Below is a small trained network, with its code and all its weights. Each question gives an input and a class and asks what happens when units are switched off, that is, made to give their printed mean instead of their output.

import numpy as np


def w(rows, s, z=0):
    codes = np.array(rows[::2]) - 128.0
    scale = np.full(codes.shape[1], s)
    scale[-1] = z or s
    return codes * scale


def norm(h):
    return h / np.sqrt((h * h).mean(-1, keepdims=True) + 1e-5)


def f(y):
    return y / 2 * (1 + np.tanh(0.7978845608 * (y + 0.044715 * y**3)))


def log_softmax(a):
    a = a - a.max(-1, keepdims=True)
    return a - np.log(np.exp(a).sum(-1, keepdims=True))


def net(x, mask):
    res = np.array(x, float).reshape(1, 8) / 4 @ E
    u = 0
    for l in range(2):
        y = f(norm(res) @ A[l][:, :-1].T + A[l][:, -1])
        res = res + np.where(mask[u : u + 16], y, B[l][:, -1]) @ B[l][:, :-1]
        u += 16
    return log_softmax(norm(res)[-1] @ U[:, :-1].T + U[:, -1])


A, B = {}, {}
E = w([
[147,124,1,211],'x0',
[210,124,121,160],'x1',
[227,196,79,214],'x2',
[144,96,188,179],'x3',
[171,241,32,94],'x4',
[61,178,162,214],'x5',
[140,198,106,161],'x6',
[178,80,231,160],'x7',
],0.007)
A[0] = w([
[35,164,153,180,3],'L0N0',
[94,88,180,153,91],'L0N1',
[153,142,166,115,123],'L0N2',
[167,63,239,85,135],'L0N3',
[44,90,72,145,103],'L0N4',
[171,134,115,43,196],'L0N5',
[80,206,122,44,169],'L0N6',
[240,73,98,79,216],'L0N7',
[128,161,27,179,51],'L0N8',
[39,59,72,141,94],'L0N9',
[68,175,106,151,13],'L0N10',
[230,134,105,224,145],'L0N11',
[130,254,206,139,109],'L0N12',
[58,108,92,99,85],'L0N13',
[150,124,192,95,97],'L0N14',
[86,142,111,212,104],'L0N15',
],0.0089,0.0048)
B[0] = w([
[104,109,68,69,136],'L0N0',
[56,143,114,64,166],'L0N1',
[96,103,88,121,140],'L0N2',
[109,36,125,168,254],'L0N3',
[52,99,92,184,161],'L0N4',
[112,111,72,86,204],'L0N5',
[63,66,33,94,215],'L0N6',
[56,84,67,120,233],'L0N7',
[124,86,255,192,177],'L0N8',
[75,100,70,188,167],'L0N9',
[96,126,178,113,120],'L0N10',
[133,123,60,240,223],'L0N11',
[104,105,52,167,174],'L0N12',
[124,121,111,181,148],'L0N13',
[121,84,126,117,155],'L0N14',
[110,187,177,166,153],'L0N15',
],0.0065,0.005)
A[1] = w([
[93,191,160,145,156],'L1N0',
[91,139,80,129,175],'L1N1',
[66,115,146,77,10],'L1N2',
[62,174,172,201,30],'L1N3',
[209,99,142,137,22],'L1N4',
[135,61,105,156,253],'L1N5',
[148,160,137,130,60],'L1N6',
[65,69,110,122,101],'L1N7',
[132,76,238,116,202],'L1N8',
[118,102,246,107,182],'L1N9',
[90,220,102,105,141],'L1N10',
[156,178,136,119,107],'L1N11',
[195,151,127,139,148],'L1N12',
[119,183,143,51,96],'L1N13',
[117,12,158,128,108],'L1N14',
[107,102,179,184,80],'L1N15',
],0.014,0.0032)
B[1] = w([
[186,167,120,58,142],'L1N0',
[94,185,139,83,205],'L1N1',
[162,108,103,162,175],'L1N2',
[113,188,155,58,178],'L1N3',
[98,51,119,144,130],'L1N4',
[3,121,199,136,251],'L1N5',
[153,111,112,139,113],'L1N6',
[138,218,200,163,243],'L1N7',
[216,132,209,40,220],'L1N8',
[217,82,215,36,205],'L1N9',
[205,162,153,56,167],'L1N10',
[180,149,73,165,118],'L1N11',
[131,60,91,204,139],'L1N12',
[142,96,43,64,131],'L1N13',
[149,121,228,142,254],'L1N14',
[158,166,150,43,183],'L1N15',
],0.008,0.0077)
U = w([
[108,157,14,7,4],'0',
[90,69,89,217,228],'1',
[47,238,158,142,105],'2',
[239,233,70,236,76],'3',
[150,40,242,52,162],'4',
],0.014,0.0035)

Each question gives the input, the list of numbers given to net, and the class t.
The units are the neurons (one row each of A and B). Each row of codes is followed by its name. A weight is (code - 128) times the scale printed after its matrix; where a second scale follows, it is the last column's (A, B and U).
mask holds one flag per neuron, layer by layer. A switched-off neuron (its flag False) gives its mean, the last column of its row in B, instead of its output. The means were averaged over made-up inputs and are rounded, as every weight is.
A unit's drop is (log p(t) with every unit on - log p(t) with that unit switched off) / (log p(t) with every unit on - log p(t) with every unit switched off).
The circuit of an input: a set's keep is (log p(t) with only the set's units on - log p(t) with every unit switched off) / (log p(t) with every unit on - log p(t) with every unit switched off). Starting from the 12 units with the biggest drops (on a tie, the unit counted first), units are removed one at a time, each time the one whose removal leaves the highest keep (on an exact tie, the one counted first), for as long as the keep stays at least 0.8.
units of the circuit, in order: the units of the circuit, biggest drop first
most important unit: the unit with the biggest drop
top k neurons: the k neurons with the biggest drops, biggest first
top k neurons in layer l: the k neurons of layer l with the biggest drops, biggest first
drop of u: that unit's drop, to one decimal
input [0,0,7,-1,-7,-8,5,3], class 1: most important unit	L0N11
input [3,-7,1,8,6,-7,-5,6], class 2: top 3 neurons in layer 1	L1N5; L1N9; L1N8
input [4,-1,0,6,4,2,6,-4], class 3: units of the circuit, in order	L1N5; L0N7
input [-5,-1,7,-8,-4,-1,8,-4], class 3: top 4 neurons	L1N5; L0N3; L0N7; L0N1
input [-4,-4,5,-5,-7,5,-8,-5], class 2: top 2 neurons	L0N9; L0N8
input [-7,-7,7,6,8,7,3,-4], class 3: top 2 neurons in layer 0	L0N7; L0N1
input [-1,4,4,-4,-5,2,-7,-6], class 1: top 2 neurons	L0N9; L1N8
input [0,-7,3,2,0,-6,-2,-1], class 2: top 2 neurons	L1N7; L1N9
input [-5,-4,7,1,6,2,-4,-4], class 0: top 2 neurons	L0N6; L1N7
input [0,-3,5,8,1,-1,5,4], class 3: top 2 neurons in layer 0	L0N6; L0N3
input [1,-5,-1,-1,1,-7,-6,0], class 1: top 2 neurons in layer 1	L1N8; L1N9
input [3,-8,-8,-1,-4,-4,2,-2], class 2: top 2 neurons in layer 1	L1N7; L1N9
input [1,-4,-5,5,-2,-6,1,-8], class 2: top 2 neurons in layer 1	L1N7; L1N1
input [-4,-2,5,7,8,8,-6,-1], class 3: most important unit	L1N5
input [8,0,-2,-5,-1,-4,3,-8], class 2: top 2 neurons	L0N8; L1N1
input [3,3,3,-2,-8,3,5,-2], class 3: drop of L0N15	0.3
input [3,8,-7,1,2,4,-3,-6], class 2: drop of L1N12	0.0
input [4,7,4,-1,4,-2,-1,3], class 1: drop of L1N12	0.1
input [0,4,5,4,-2,-7,4,7], class 1: drop of L0N11	0.3
input [0,3,-8,-1,1,-4,5,-5], class 0: most important unit	L0N3
